Below are the code and all the weights of a small trained network. Each question names an input and a target symbol and asks about switching units off, where a switched-off unit gives its printed mean instead of its output.

import numpy as np


def w(rows, s, z=0):
    codes = np.array(rows[::2]) - 128.0
    scale = np.full(codes.shape[1], s)
    scale[-1] = z or s
    return codes * scale


def norm(h):
    return h / np.sqrt((h * h).mean(-1, keepdims=True) + 1e-5)


def softmax(a):
    e = np.exp(a - a.max(-1, keepdims=True))
    return e / e.sum(-1, keepdims=True)


def log_softmax(a):
    a = a - a.max(-1, keepdims=True)
    return a - np.log(np.exp(a).sum(-1, keepdims=True))


def net(x, mask):
    ids = ['ΓΛΩαδεζηθμπτφ'.index(c) for c in x.split()]
    T = len(ids)
    res = E[ids] + P[:T]
    u = 0
    for l in range(2):
        r = norm(res)
        for j in range(3):
            rows = slice(4 * j, 4 * j + 4)
            q, k, v = (r @ M[l][rows].T for M in (Q, K, V))
            z = softmax(np.where(np.tri(T) > 0, q @ k.T / 4**0.5, -1e9)) @ v
            o = O[l][rows]
            res = res + np.where(mask[u + j], z, o[:, -1]) @ o[:, :-1]
        u += 3
    return log_softmax(norm(res)[-1] @ U[:, :-1].T + U[:, -1])


Q, K, V, O = {}, {}, {}, {}
E = w([
[101,101,135,137,96,142],'Γ',
[123,159,125,119,156,93],'Λ',
[133,125,123,148,93,143],'Ω',
[111,145,122,168,103,133],'α',
[113,175,114,149,149,135],'δ',
[151,112,139,112,95,146],'ε',
[141,167,155,160,153,103],'ζ',
[114,88,94,93,95,129],'η',
[174,80,150,115,127,84],'θ',
[168,80,150,113,125,86],'μ',
[141,168,148,52,171,174],'π',
[103,172,51,97,163,59],'τ',
[3,76,200,183,126,158],'φ',
],0.0017)
P = w([
[131,122,119,136,138,141],'0',
[99,124,165,103,112,106],'1',
[130,175,158,101,51,105],'2',
[195,154,76,168,85,179],'3',
[136,76,94,160,222,162],'4',
[31,91,164,90,210,61],'5',
[136,181,199,71,3,102],'6',
],0.0016)
Q[0] = w([
[162,98,94,142,171,181],'L0H1',
[129,105,84,154,130,173],'L0H1',
[123,107,115,100,93,123],'L0H1',
[118,131,155,86,82,93],'L0H1',
[144,190,136,143,79,126],'L0H2',
[76,125,119,141,185,154],'L0H2',
[118,55,122,119,160,112],'L0H2',
[206,117,68,166,149,163],'L0H2',
[97,34,86,148,248,152],'L0H3',
[51,133,216,86,149,43],'L0H3',
[47,161,229,47,64,40],'L0H3',
[151,190,133,92,2,138],'L0H3',
],0.0076)
K[0] = w([
[130,179,136,98,65,84],'L0H1',
[158,150,168,89,96,87],'L0H1',
[84,84,183,137,183,113],'L0H1',
[91,76,125,161,203,151],'L0H1',
[82,66,148,89,179,76],'L0H2',
[189,120,91,188,37,126],'L0H2',
[175,190,122,143,96,205],'L0H2',
[72,172,201,110,42,108],'L0H2',
[171,243,158,110,11,97],'L0H3',
[226,134,19,183,123,202],'L0H3',
[195,79,58,212,200,224],'L0H3',
[78,25,153,168,253,151],'L0H3',
],0.005)
V[0] = w([
[160,143,200,128,150,215],'L0H1',
[214,155,89,104,69,138],'L0H1',
[113,143,52,163,112,225],'L0H1',
[210,140,75,177,81,177],'L0H1',
[60,141,205,92,92,237],'L0H2',
[135,175,125,197,74,144],'L0H2',
[65,215,68,97,132,188],'L0H2',
[200,187,226,124,153,190],'L0H2',
[56,20,118,92,108,129],'L0H3',
[120,148,188,64,193,217],'L0H3',
[166,154,4,46,120,168],'L0H3',
[241,83,156,124,104,174],'L0H3',
],0.0029)
O[0] = w([
[147,126,206,108,143,206,80],'L0H1',
[180,132,122,97,35,121,97],'L0H1',
[59,163,129,101,78,174,121],'L0H1',
[115,144,164,108,18,128,69],'L0H1',
[68,138,176,76,133,254,223],'L0H2',
[92,171,167,120,79,101,117],'L0H2',
[75,222,70,116,144,171,95],'L0H2',
[183,194,229,137,162,178,20],'L0H2',
[103,41,132,100,207,150,247],'L0H3',
[116,203,110,208,213,172,55],'L0H3',
[155,97,37,155,78,235,229],'L0H3',
[224,125,181,132,134,181,254],'L0H3',
],0.0032,0.00047)
Q[1] = w([
[40,53,208,121,253,159],'L1H1',
[84,15,233,115,215,131],'L1H1',
[224,188,94,143,2,106],'L1H1',
[50,37,222,123,248,154],'L1H1',
[30,126,92,74,177,128],'L1H2',
[239,92,167,153,108,110],'L1H2',
[22,247,117,107,212,189],'L1H2',
[6,213,87,98,178,172],'L1H2',
[73,88,99,123,184,203],'L1H3',
[88,70,100,124,201,221],'L1H3',
[62,82,84,124,188,211],'L1H3',
[81,99,111,125,180,204],'L1H3',
],0.0032)
K[1] = w([
[58,81,162,254,68,168],'L1H1',
[31,115,122,221,91,137],'L1H1',
[171,176,74,26,154,93],'L1H1',
[43,92,151,249,65,160],'L1H1',
[138,113,162,194,77,146],'L1H2',
[149,158,94,60,158,128],'L1H2',
[70,72,188,160,60,113],'L1H2',
[83,71,184,195,75,121],'L1H2',
[171,145,139,84,179,75],'L1H3',
[182,141,128,73,173,83],'L1H3',
[181,155,144,87,180,74],'L1H3',
[166,134,141,84,171,76],'L1H3',
],0.0042)
V[1] = w([
[141,139,116,79,148,123],'L1H1',
[119,187,105,6,158,126],'L1H1',
[179,164,114,9,198,122],'L1H1',
[162,152,101,18,189,126],'L1H1',
[92,112,151,232,126,178],'L1H2',
[135,134,191,229,141,165],'L1H2',
[106,72,120,208,121,142],'L1H2',
[193,143,147,24,149,108],'L1H2',
[136,150,114,94,117,103],'L1H3',
[157,95,130,63,126,136],'L1H3',
[112,166,143,3,101,172],'L1H3',
[134,124,120,132,132,129],'L1H3',
],0.002)
O[1] = w([
[149,141,123,105,126,119,137],'L1H1',
[249,115,98,120,108,117,163],'L1H1',
[208,182,39,91,57,122,115],'L1H1',
[203,185,81,82,84,116,138],'L1H1',
[82,83,156,144,113,37,87],'L1H2',
[52,93,87,124,112,68,27],'L1H2',
[88,133,201,129,108,110,135],'L1H2',
[120,195,45,137,135,177,148],'L1H2',
[146,118,131,111,154,143,133],'L1H3',
[127,184,133,147,157,115,210],'L1H3',
[187,114,85,191,187,78,255],'L1H3',
[125,130,129,113,131,128,121],'L1H3',
],0.002,0.00042)
U = w([
[27,82,203,127,226,129,220],'Γ',
[158,156,1,141,148,52,211],'Λ',
[152,131,197,87,18,186,15],'Ω',
[67,150,177,41,37,80,8],'α',
[47,206,120,147,60,127,63],'δ',
[215,194,155,95,170,236,251],'ε',
[149,238,239,191,136,39,65],'ζ',
[97,19,46,107,145,215,43],'η',
[220,51,172,158,125,58,153],'θ',
[218,56,174,155,142,55,121],'μ',
[114,213,111,214,167,213,148],'π',
[84,81,32,107,65,136,213],'τ',
[58,133,141,140,253,84,50],'φ',
],0.0063,0.0024)

Each question gives the input, a string of symbols that net reads in full, and the target symbol t.
The units are the heads (4 rows each of Q, K, V and O). Each row of codes is followed by its name. A weight is (code - 128) times the scale printed after its matrix; where a second scale follows, it is the last column's (O and U).
mask holds one flag per head, layer by layer. A switched-off head (its flag False) gives its mean, the last column of its rows in O, instead of its output. The means were averaged over made-up inputs and are rounded, as every weight is.
A unit's drop is (log p(t) with every unit on - log p(t) with that unit switched off) / (log p(t) with every unit on - log p(t) with every unit switched off).
The circuit of an input: a set's keep is (log p(t) with only the set's units on - log p(t) with every unit switched off) / (log p(t) with every unit on - log p(t) with every unit switched off). Starting from all 6 units, units are removed one at a time, each time the one whose removal leaves the highest keep (on an exact tie, the one counted first), for as long as the keep stays at least 0.8.
units of the circuit, in order: the units of the circuit, biggest drop first
unit that matters most: the unit with the biggest drop
which heads matter: for each layer, one digit per head in row order, 1 if its drop is at least 0.15 and else 0, layers parted by /
input ζ α φ π, target Γ: units of the circuit, in order : [L0H3]
input φ η μ μ θ ζ, target μ: which heads matter : 011 / 000
input π η Λ α θ π, target ε: which heads matter : 111 / 000
input η δ Λ Γ η, target Λ: units of the circuit, in order : [L0H3 L0H1]
input θ π π α ζ π, target ε: units of the circuit, in order : [L0H3 L0H1]
input ε α μ η Ω, target θ: units of the circuit, in order : [L0H1 L0H3]
input ε η Λ π η δ Γ, target η: which heads matter : 001 / 000
input ζ θ η ζ Γ η, target ζ: which heads matter : 011 / 000
input δ Γ ε θ Ω ε, target θ: units of the circuit, in order : [L0H2 L0H3]
input π η η, target π: which heads matter : 001 / 000
input μ Ω τ α α, target τ: which heads matter : 101 / 000
input π η φ, target π: which heads matter : 011 / 000
input ζ ζ Λ η μ, target Λ: units of the circuit, in order : [L0H3 L1H2]
input ε Ω η π μ α, target ε: which heads matter : 001 / 000
input α θ Ω θ Ω π ζ, target ε: units of the circuit, in order : [L0H3 L1H2]
input Γ θ ε ε α, target ε: unit that matters most : L0H3
input η Λ ε μ θ Λ, target θ: which heads matter : 011 / 000
input ε Γ φ η φ δ η, target Γ: which heads matter : 000 / 000
input φ τ η ζ δ μ, target ζ: units of the circuit, in order : [L0H3 L0H2]
input δ ε π η Ω, target ε: unit that matters most : L0H2
input μ τ Γ μ π ζ Γ, target π: which heads matter : 001 / 000
input Λ α μ π τ θ Ω, target Λ: units of the circuit, in order : [L0H2 L0H1]
input π ε Γ θ Γ μ Λ, target Γ: units of the circuit, in order : [L0H3 L0H1]
input Ω ε η π Λ Λ ζ, target Λ: which heads matter : 010 / 000
input π π π α ε θ δ, target ε: which heads matter : 101 / 000
input η π ζ η Λ, target ζ: which heads matter : 001 / 000
input π φ τ ε τ Γ μ, target Λ: unit that matters most : L0H2
